Two labels a row:
[ 13  -2  14   3  28   9 -20  -2  -2  -4   5  -3  -8  -3   6  35  38   5
   4   5   9  13  -7  -3  -6  13] : ruvaf Dofan
[  7   1   6  -5   0  18 -17   0   0 -21 -15  -6  -7  -1   0  12  12   3
  10 -10   1   7  -2  -2   0   9] : nurog narot
[  4  -9   9   2  20  -7 -19   1  -4 -12   8 -18 -14  -3   4  21  33  10
   4  -4  10  10   5  -3  -1   2] : ruvaf Dofan
[  8   1 -12   0  16  -9  17  -4   4 -10  19   9  -8  -3  -3  22  -6  15
  14 -16   8  23   5  -3 -10 -13] : nurog poga
[  5   0   1  -8  19  -7 -17  -2 -10 -16   0 -12 -11  -9 -30  26  58  22
  22  -4   6  24   2   0   3  20] : ruvaf narot
[  7  -6   4   3  21   7 -11  -3  -1   2 -13  -3  -2 -20  -2  22  15   7
  24   1  -9   5  -7  -6   2  12] : baza narot
[ 20   0  -2  -7  48 -14  -7  -7   8 -24   7 -14 -12 -23  -8  41  22  24
  47  -1   1  16  -9  -3 -18   2] : nurog poga
[  8   2   9  -2  25  14 -17   3   6 -22  -4  -6  -3 -30   6  34  18  11
   5  -6  -3  13  -7  12  -6   4] : baza Dofan
[  8  -4  13   0  25 -17 -26  -2   2 -14  -8 -10 -13 -16   2  41  57  13
  14   8   0  12  -8  -3 -10  14] : baza Dofan
[  4   2   4  -5  11 -14  -5  -3   1 -10  -6  -2  -5 -22   3  40  30  11
   6  -9   2   8  -5   1   7  16] : baza narot
[ 14   8  11  -3  16  -7 -27  -2   4 -22  -1 -15  -9 -21   1  11  27 -16
   9   3   3  18  -7  -6  -4  -6] : ruvaf narot
[ 12  -6  -9  -7  33 -13   4  -1   6 -10  23  -4  -4 -10   3  37  27  15
  14  -8   5  21  -7   0   4 -15] : nurog poga
[  2  -1   7  -6  20 -11 -29   2   2  -1  -8  -7 -10 -20   3  30  58  22
   8   3   7   9   2  -5  -3  18] : ruvaf Dofan
[  8  -2   2  -2  26  -9 -21  -1  22 -22  -6  17  -6 -24   3  47  34  15
  18  -1   4  16 -11  -6 -14   9] : nurog Dofan
[ 10 -10   9 -11  28 -27 -30  -2   1  -8  -2 -14 -10  -5  -8  14  38  12
  23 -18   5   7  -4  -2  -4   1] : nurog narot
[ -5  -4 -15  -1  32 -29 -14  -5   2  -6   6 -11  -2   7   5   4  62  20
  20  -6  -2  14  -1   1  -9  16] : nurog narot
[ 15  93   7  -2  41  18 -12  -4   6 -34  -5   6  -7 -26  -4  53  62  35
  27   0   5   9  -3  -2  -7  23] : ruvaf Dofan
[  0   3  11   3  19 -14 -13   4   2  -7  -2  -6 -10 -13   2  53  38   8
   1   0   7   6   1  -1  -2  24] : baza Dofan
[ 16  -5   9   1  35 -13  -3   3   2  -9   2  -7  -3 -25   8  31  27  17
   7   1   3  -5   4  -2   0   7] : nurog Zam
[  0  -3   8  -3  29 -22 -37  10   5   0  -8   6  -5  -8  -1  36  50  20
  11   5   8   5  -2  -4  -3  12] : boro narot
[ -5  -9 -18  -6  24  10  22   9  -1 -11   0   3  -1 -16  23  35  25  12
   8  -4   6  10   8  -6  -2   2] : baza poga
[ 14  -3   7  -4  21  18 -17   2   2 -31  -9 -11 -13 -10   4  39 -16  16
  21  -5   0  19  -7  -5 -13  18] : ruvaf Dofan
[ 19   4  13  -5  24  18 -27   0   8 -21 -14  -9 -21 -32  -1  50  12  14
  19  17   1  11  -6  -4  -5   7] : ruvaf Dofan
[  1  -6   1 -11  23  -6 -10  -3   4  -1  -1   3  -6  -5   4  35  64  18
   3   5   9   8  -2  -4  -4  20] : ruvaf narot
[  4  -9  10  -4  26   5 -12 -10   5 -16 -12  -1  -4 -24   4  42  27  17
  11  -2  -3   8  -4  -2  -4  13] : baza narot
[ 14   1  13  -7  34 -15 -24  -2  14  -3  12  -4  -6  -4  -2  38  57  16
   6   2  10  11  -4  -2 -17  14] : nurog Dofan
[  7  19   4   3  25  -7 -28  13  -1 -11  -1  -5  -3 -10  36  39  38  13
  12   3  12   6  -5   7 -12  12] : ruvaf narot
[  7  -2   9  -5  32 -20 -29  -1   2 -11  -6 -11 -23 -18   2  32  47  17
  19  -4  18  13  -4  -4   4   3] : ruvaf Zam
[ 15  -3   4  -8  26   7 -17  -7   3 -30   1 -11  -6 -23   5  34  31  15
  20  -7   6  29  -7   1 -10   8] : nurog Zam
[ -4  -3  14   6  14   9 -22  -3   1  -4  -6   8   0 -25   6  42  34   9
 -13  14   1   8   4  -9   0  17] : boro Dofan
[  8   3  25   4  21  11 -26  -2   4 -19   3  -7 -16 -16   0  33  41   8
   6   1  10  13 -10  -1  -7   0] : nurog Dofan
[ 10  -6  32   8   9 -27 -23   4   5   1  -9  -7  -4 -30 -16  21  -3   9
 -12   0  -4  85   7   4   1 -10] : gid Zam
[  7  -4   3  -6  20  11 -19  13   5 -15   1  -5 -10 -10   0  12  29  -8
  14  -9   1  12 -10 -10 -19  -8] : nurog Dofan
[  9  -1   4   4  14  15 -21   1  -2 -31  13  -7  11  -6  12  14  30  11
   4   2   5   0  -2   6  -5  17] : ruvaf Dofan
[  5  -2  -3   2  33  -6   5  -3   5 -17   4   2  -6 -24   7  43   4  13
  24 -26  -2  13  -6  -4  -5   9] : ruvaf poga
[  4   9   6   2  39 -25 -15   4   5  -2  -1   5  -3  -1  -3  36  37   8
  11  -4   6   3   0  -5  -2   9] : baza narot
[  7  -4   4  -8  29   5 -21  -5  -1 -19  -6   0 -13 -18  25  36  40   9
  31  -3   4  19  -6  -2 -16  11] : nurog Dofan
[  4  -4  11   9  18   4  -8   7   5  -2   0  -4   5 -20  -9  44  31  17
   1   4   1   9   6  -3  -8  19] : boro Dofan
[  4  -8   3   0  11  -4 -17   9   4   1 -11  -7   6  -9   6  29  27  12
 -12  14  -1   5  -4  -6  -2  13] : boro narot
[ 16 -12  13   1  32  23 -10 -12   6 -37  -1 -11  -8 -42  -5  53   2  19
  34 -11   2  18 -14  -1 -17  -9] : ruvaf Zam

Two labels a row:
[  1 -10  -2   4 -23   1  -9  -7 -10   3 -14   4  13   4  -9   4  -1   2
   4  10   1   3   8   7   6   0] : nepi (41)
[  1  -5   3   3 -21 -25  -5  -3   7   9 -14  -5   5  -2   8   0 -15   5
   4  13  -3   3   1   1   1  -8] : rinos (46)
[  4  -9   1   7 -21 -17  -5  -4   7   6 -14  -7   4  -7  -1   0 -13   9
   1  17  -2   1   2   2   2  -6] : nepi (46)
[  4  -6  -4   2 -15 -24  -5  -8   2   5 -14   1   8  -3   2   3 -13   3
   2   9  -2   3  10   7   3  -9] : rinos (41)
[  4  -7  -2  -1 -17 -19  -8  -8   1   6 -12   3   7  -2   6   0 -11   3
   4   9   0   5   7   4   0  -6] : rinos (41)
[  5  -6  -2  -2 -18 -13  -8 -12   2   4  -6   2  15  -4   1   6 -10   6
   5   8   4   6   5   2   6  -2] : rinos (41)
[ -1  -7  -8   0 -17 -22  -8  -8  -5   7 -14   2  14   2   0   4  -5   4
   3   2   2   1  13   9   1  -7] : rinos (41)
[  2  -7   4   7 -28 -14  -4  -3   6   5 -15  -5   1  -5   0   0 -11   5
   3  16  -3   2   0   3   1  -6] : rinos (46)
[  4  -2  -5   2 -16 -21 -10  -9   0   5 -13  -1  11  -3  -2   3  -6   8
   1   8   3   0  11   6   4  -7] : nepi (41)
[ -1  -6   2   8 -22 -10  -7  -2   3   4 -13  -5   7   0  -1   5  -6   6
   1  12  -3  -3  -2   4  -3  -6] : rinos (46)
[ -2  -5   4   6 -12 -11  -2   3   3   3  -4  -4   1   0   2   4  -5   4
   2   8  -2  -1  -2   1   0  -4] : rinos (46)
[  7  -7  -6  -7 -23 -15 -14 -11  -4   6  -9   3   6  -2  -1  -2 -11   3
   2   6   0   4  16   6   5  -3] : rinos (41)
[  1  -3   5   5 -13 -12  -2   1   7   3  -7  -4   2  -4   3   0  -9   5
   0  11  -4   0  -1   0   0  -5] : rinos (46)
[  4  -5   1   4 -17 -11  -5  -5   6   4  -9  -1   8  -4   1  -1 -10   6
   4  13  -1   3   0   1   5  -4] : nepi (46)
[  1  -3   2   5 -20 -22  -7  -3   4   6 -12  -1   1  -1  11   0 -15   2
   5  12  -6   4   1   1   0  -7] : rinos (46)
[  2  -4   6   6 -12 -20  -3  -2   6   3 -14  -6  -5  -4   7  -2 -12   4
   5  13  -4   6  -4  -5   2  -7] : rinos (46)
[  3  -6  -1   4 -18 -13  -3   0   5   8 -11  -4   4  -2   3  -3  -9   3
  -3  12  -3   2   1   0   0  -6] : rinos (46)
[  6  -5  -4  -6 -16 -12 -10  -9  -4   0  -8  -1   3  -5  -6   2  -4   5
   0  11   0   1  10   5   6  -7] : nepi (41)
[  4  -5  -1  -5 -20 -20  -8  -8  -1   5 -11   3   6  -2   5   0 -13   3
   4   7   1   7  10   3   5  -6] : rinos (41)
[  0  -5  -6  -3 -14 -20  -7 -10  -1   6 -13   4  11   0   2  -1  -7   6
   3   3   3   6  12   5   2  -5] : rinos (41)
[  4  -6   5   9 -21  -7  -6  -2  -4   1 -13  -3  -1  -2  -4   3  -6   6
   3  16  -2   2   0   1   3  -6] : nepi (46)
[  4  -5  -4  -4 -15 -12  -8  -9  -1   1  -5   4   9  -1   1  -1 -10   0
   4   7   1   6   7   3   7  -1] : rinos (41)
[  9  -7  -5  -1 -12 -11 -10 -11  -2   3  -9   1   9  -4  -5  -2  -5   3
   2  10   1   6  13   6   8  -4] : nepi (41)
[  4  -4  -5   0 -16 -10 -12  -9  -3  -2  -7   2   8  -2  -3   6  -7   2
   1   9  -2   4   8   5   8  -5] : nepi (41)

Both labels of each row:
[ -8   0  -9 -18  -4  -3  -5  -8   1 -16  -6  -1   0  -2   3 -12  -5  -3
   1  -5  17  -4 -23   9  -6  21] : X gufaf
[  2  -2   0  13  -2   4  10   0 -13  14   8  -5   0  17  -5   6  -7   7
  -4   4   5  -2   2 -19  -8  -3] : N dafi
[  8   0  -7   9  -2   5  -3   3  -1  -9  -2  -4  -1  -8  -1   5   5   8
   1   6  10  -8  21  -5  -6 -10] : N gufaf
[ 25   1  -1  27  -4  -4   1  10  -4  21  18  13  12  22  -2  -5   4   4
   2  -1  -1   0  20 -10   9 -12] : H dafi
[ 11  -1   0   2   1   4   6   0 -12  14  15  -8   0  23  -5   1  -5   9
   0  -7 -16   2  -7  12   8   3] : C dafi
[ 19   2   5  32  -1   5   5   9  -8  21  13   5   4  10  -4   2   6  15
   1  -1  -9   0  27 -10   5 -19] : H dafi
[  5   0   2  24   1 -12   3   6 -11   6   5   3   5   5  -2  -4  -2   3
   3   3 -10   3  32   1   6  -2] : H dafi
[ 13   3   0   8  -1  -1  -3   5   5 -10  10   2   2  12  -1  -4   9   4
   5  -4 -10  -1   4  11  13  -7] : C sal
[ -9  -7 -10 -17  -2  19  12  -9  -3 -17   7 -39 -11  40  -5   9  -3  14
  -9  -1   8  -9 -26 -15 -18  -1] : R dafi
[ 11   1  -9  -2  -2 -11  -4   2   1 -18  13   6   7  33  -1  -8   0  -5
  11   5   6  -5  16   5  -6  10] : H rofaf
[-10   0   3  11  -7  -8  -7  -2  -5 -35   2 -12   2  24  -1  -4  -1   8
   7   3   3  -4   1   4  -9  11] : N sal
